Below are the code and all the weights of a small trained network. Each question names an input and a class and asks about switching units off, where a switched-off unit gives its printed mean instead of its output.

import numpy as np


def w(rows, s, z=0):
    codes = np.array(rows[::2]) - 128.0
    scale = np.full(codes.shape[1], s)
    scale[-1] = z or s
    return codes * scale


def f(y):
    return np.maximum(y, 0)


def log_softmax(a):
    a = a - a.max(-1, keepdims=True)
    return a - np.log(np.exp(a).sum(-1, keepdims=True))


def net(x, mask):
    res = np.array(x, float).reshape(1, 4) / 4 @ E
    y = f(res @ A[0][:, :-1].T + A[0][:, -1])
    res = res + np.where(mask, y, B[0][:, -1]) @ B[0][:, :-1]
    return log_softmax(res[-1] @ U[:, :-1].T + U[:, -1])


A, B = {}, {}
E = w([
[153,171,165,55,134,30,94,113,151,110],'x0',
[104,65,215,103,99,145,69,72,102,61],'x1',
[72,78,93,191,121,66,119,164,38,98],'x2',
[188,133,101,127,202,120,9,97,205,70],'x3',
],0.012)
A[0] = w([
[139,225,160,73,144,162,211,147,146,190,209],'neuron 0',
[168,135,148,79,136,88,55,127,129,90,156],'neuron 1',
[208,201,112,147,198,51,157,123,91,166,141],'neuron 2',
[105,34,116,161,142,176,86,125,115,88,253],'neuron 3',
[214,151,89,145,212,99,97,112,164,156,145],'neuron 4',
[141,63,104,171,119,139,85,155,171,97,129],'neuron 5',
[132,131,2,188,143,161,178,187,149,175,159],'neuron 6',
],0.0095,0.0051)
B[0] = w([
[233,174,171,95,2,202,206,137,202,186,254],'neuron 0',
[193,19,94,110,74,228,117,80,98,10,220],'neuron 1',
[135,151,133,118,45,54,43,161,208,76,205],'neuron 2',
[99,44,142,204,142,124,189,136,110,125,224],'neuron 3',
[236,109,24,140,135,93,57,107,219,125,227],'neuron 4',
[116,106,166,157,239,55,111,131,114,153,174],'neuron 5',
[90,175,85,166,136,146,84,160,151,231,255],'neuron 6',
],0.0097,0.013)
U = w([
[2,140,44,188,147,165,138,116,73,146,49],'0',
[154,99,50,174,227,130,131,111,154,131,81],'1',
[167,118,23,43,115,125,98,100,118,44,33],'2',
[104,201,113,122,73,109,152,160,137,134,37],'3',
[48,138,59,71,203,52,170,140,116,145,88],'4',
[147,164,191,77,94,202,247,89,135,152,189],'5',
[78,22,208,151,138,120,135,96,20,41,254],'6',
],0.0095,0.0036)

Each question gives the input, the list of numbers given to net, and the class t.
The units are the neurons (one row each of A and B). Each row of codes is followed by its name. A weight is (code - 128) times the scale printed after its matrix; where a second scale follows, it is the last column's (A, B and U).
mask holds one flag per neuron, in row order. A switched-off neuron (its flag False) gives its mean, the last column of its row in B, instead of its output. The means were averaged over made-up inputs and are rounded, as every weight is.
A unit's drop is (log p(t) with every unit on - log p(t) with that unit switched off) / (log p(t) with every unit on - log p(t) with every unit switched off).
The circuit of an input: a set's keep is (log p(t) with only the set's units on - log p(t) with every unit switched off) / (log p(t) with every unit on - log p(t) with every unit switched off). Starting from all 7 units, units are removed one at a time, each time the one whose removal leaves the highest keep (on an exact tie, the one counted first), for as long as the keep stays at least 0.8.
circuit, biggest first: the units of the circuit, biggest drop first
most important unit: the unit with the biggest drop
k most important neurons: the k neurons with the biggest drops, biggest first
drop of u: that unit's drop, to one decimal
input [-4,2,7,1], class 6: 2 most important neurons => [neuron 3; neuron 4]
input [-1,-3,-4,7], class 2: 3 most important neurons => [neuron 1; neuron 3; neuron 2]
input [-4,2,6,0], class 6: most important unit => neuron 3
input [4,3,1,0], class 6: circuit, biggest first => [neuron 4; neuron 0]
input [-8,4,3,-7], class 0: circuit, biggest first => [neuron 1; neuron 0]
input [-6,-8,0,-5], class 3: circuit, biggest first => [neuron 6; neuron 0]
input [-2,-4,-6,7], class 2: circuit, biggest first => [neuron 3; neuron 2]
input [2,-2,5,0], class 4: circuit, biggest first => [neuron 0; neuron 1]
input [6,6,2,5], class 6: circuit, biggest first => [neuron 0; neuron 3; neuron 6]
input [-4,5,-7,8], class 1: 4 most important neurons => [neuron 5; neuron 3; neuron 4; neuron 2]
input [5,0,6,-3], class 6: 3 most important neurons => [neuron 0; neuron 6; neuron 4]
input [-4,3,-3,0], class 6: 2 most important neurons => [neuron 0; neuron 6]
input [0,-3,-4,2], class 2: circuit, biggest first => [neuron 4; neuron 3]
input [7,7,3,7], class 6: 3 most important neurons => [neuron 3; neuron 0; neuron 5]
input [5,6,-1,-5], class 6: 3 most important neurons => [neuron 0; neuron 6; neuron 4]
input [-2,-3,-7,7], class 2: 2 most important neurons => [neuron 3; neuron 1]
input [-5,-8,-1,-1], class 3: most important neuron => [neuron 6]
input [8,-5,-3,-1], class 2: 4 most important neurons => [neuron 2; neuron 4; neuron 6; neuron 1]
input [-6,1,-2,0], class 0: 2 most important neurons => [neuron 0; neuron 4]
input [5,-4,8,-2], class 4: circuit, biggest first => [neuron 0]
input [2,-1,8,-7], class 0: circuit, biggest first => [neuron 0; neuron 1]
input [-3,-1,-8,7], class 2: drop of neuron 3 => 0.2
